cols: J N S M T D
V: [30 26 -6 30 32 -1]
X: [ 30  26 -35 -36  -8  -9]
G: [ -6  54 -11 -46   9  26]
L: [ 29  24 -20  38  16  -7]
H: [  5  49   2 -33   9  40]
C: [-15  54 -22 -45   2   9]
Q: [ 38  24  29 -20  -6  16]
U: [ 20  25 -33  34   0 -17]
K: [ -3  37 -46   1 -16 -24]
Y: [-14  44 -42 -18 -14 -19]
down: [-20   2 -22  29 -33 -46] | S
diff U: [ 20  25 -33  34  -1 -17] | 4, [0]
order: [ -7  16  38 -20  24  29] | L
diff Y: [-14  44 -42 -18 -14 -18] | 5, [-19]
[30 26 -6 30 32 -1] | V

cols: nanob meku sosuf beva Tivar Fuli vata Mik fot ruzu
Z: [-26  -4  -1  -7 -13  24   1  -2  10  -8]
F: [ 18  -5   8 -18 -10   3   9 -15 -22  -8]
A: [ 12  32 -16   6  13 -11   9  -7  17  11]
R: [ 10  20 -20 -21 -31  38  17 -50  -7 -15]
step +1: [-11   9  -7  17] | [-10  10  -6  18]
diff R: [ 10  21 -20 -21 -31  38  17 -50  -7 -15] | 1, [20]
step +1: [-31  38] | [-30  39]
down: [ -1   8 -16] | sosuf
order: [-22  -8  18  -5   8 -18 -10   3   9 -15] | F

cols: fidu mokud gon nanu rin
P: [ 40 -19 -11  -1  13]
E: [19 12 26 -6 -8]
W: [-11  40 -19  37 -18]
[ 40 -19 -11] | P
step -1: [-19 -11] | [-20 -12]

cols: zute Kife rudal Vin Tov zep ripa vadob Zotu Riroz
lagu: [ -7 -17  26   0 -18 -12  28  27 -21 -21]
getus: [ -7 -17  26   0 -18 -12   1 -11 -10  21]
nedel: [ -7 -17  26   0 -18 -12  22  27 -21 -21]
[ -7 -17  26   0 -18 -12   1 -11 -10  21] | getus
down: [-11  27] | vadob
diff getus: [ -7 -17  26   0 -18 -12   1 -12 -10  21] | 7, [-11]
[ -7 -17  26   0 -18 -12  28  27 -21 -21] | lagu
diff nedel: [ -7 -17  26  -1 -18 -12  22  27 -21 -21] | 3, [0]
step +1: [-12] | [-11]

cols: Bag pemet Vid nizav
Mogok: [-34  -5  30 -46]
sefe: [-51  39  -7 -54]
terev: [ -5  -5 -22  -7]
gir: [-26  25   8 -27]
mana: [-25   2  -5   9]
fipez: [-34  30  -6 -46]
fuso: [-20  22  -3 -38]
order: [-54 -51  -7  39] | sefe
diff Mogok: [-33  -5  30 -46] | 0, [-34]
order: [ 30  -6 -46 -34] | fipez
order: [ -7 -22  -5  -5] | terev
step -1: [-25   2] | [-26   1]
diff gir: [-26  25   9 -27] | 2, [8]

cols: Tifuz sim posi Volab puvas
Duzaz: [ 13  11  -1  15 -30]
Ritu: [37 15 -6 -1 33]
tipa: [-27  -7 -15 -18  25]
mese: [11  0 -5 18  6]
leg: [37 15 -6 -1 19]
Linov: [46 -3 26 13 -6]
buko: [  8 -24 -13 -39  -4]
Pup: [ -1  19  21  30 -32]
likul: [37 -1 -6 15 -5]
mugat: [-36 -11 -40 -30  52]
Tuga: [-22  38 -28  17   8]
step +1: [-27  -7 -15] | [-26  -6 -14]
[37 15 -6 -1 33] | Ritu
step -1: [-7] | [-8]
step +1: [-6] | [-5]

cols: sidel zev ros migup sol mir zit Sef vem Botel
muk: [-23 -19  13   9 -30  19 -27 -22  -3  -3]
netam: [ 14  11 -12  38 -10  19  13  23  -9   5]
Rumo: [41  5 14 31 13 15 16 41  0 11]
zisal: [-22  -9 -15  22  13   6 -26  -4  29  31]
tegev: [-20 -27 -19  -4  20  -6 -20 -14  -1 -22]
lub: [ 34  -7   4 -16   4 -25  34  47  -6  14]
dova: [-32 -15  16 -35 -17 -16 -31 -24  -9 -25]
fipo: [26 11 16 12  5 24 44 29 22 -4]
Neti: [10 17 -9  8  2 29 -2  4  3 12]
Mot: [-21 -34  22 -13 -23   4 -15 -24 -43 -28]
Lukos: [-20 -14 -26 -35  11 -22  -9 -26   7 -13]
diff tegev: [-20 -27 -19  -4  20  -6 -20 -13  -1 -22] | 7, [-14]
[-26 -35  11] | Lukos
down: [31 22 -4] | migup

cols: Desu nunis Fim raget Kagu dasa kuvi
Vub: [  0  11  43  -5 -23  31  -9]
Fise: [  0  11  43  -5 -23   6   0]
gidar: [-30   5   0  -7 -33   8  13]
vuvu: [  0  11  43   8 -23   6   0]
zofip: [11  0  6  6  5  0  0]
nura: [-33  12   0 -30   5  -7   8]
vug: [  0   0  14   4 -13   0   0]
step -1: [  4 -13] | [  3 -14]
order: [ 13 -30   5   0  -7 -33   8] | gidar
down: [43  6] | Fim

cols: mivov zeka maz besav gog molut
levet: [ 20   1   9 -10  -4  14]
patot: [-38  -9  -3 -12   3  28]
niso: [ -5 -20   0 -23  -9  29]
mev: [  8   2   2  14  -2 -53]
sisad: [ 28   0  -2 -21  15  11]
pev: [-45 -13  -7  -4   5  27]
Nopi: [ 20   9  -4   1 -11  14]
dav: [ -6  -9   3 -12  -3 -38]
[ -9  -3 -12   3] | patot
[ -5 -20   0 -23] | niso
down: [-13   9] | zeka
step -1: [-9 -3] | [-10  -4]
[ -6  -9   3 -12  -3 -38] | dav
step +1: [ -4   1 -11] | [ -3   2 -10]
order: [ -4   1 -10  20   9  14] | levet

cols: bebi Fevu zada Kina nuni Kesu siput
lasi: [ 13   9  21  22 -53  14  -7]
tuzi: [-11   6 -10  -3   2   2 -19]
mosaf: [-34   2  10 -10  17  -6 -30]
step -1: [2] | [1]
down: [ 13 -11] | bebi

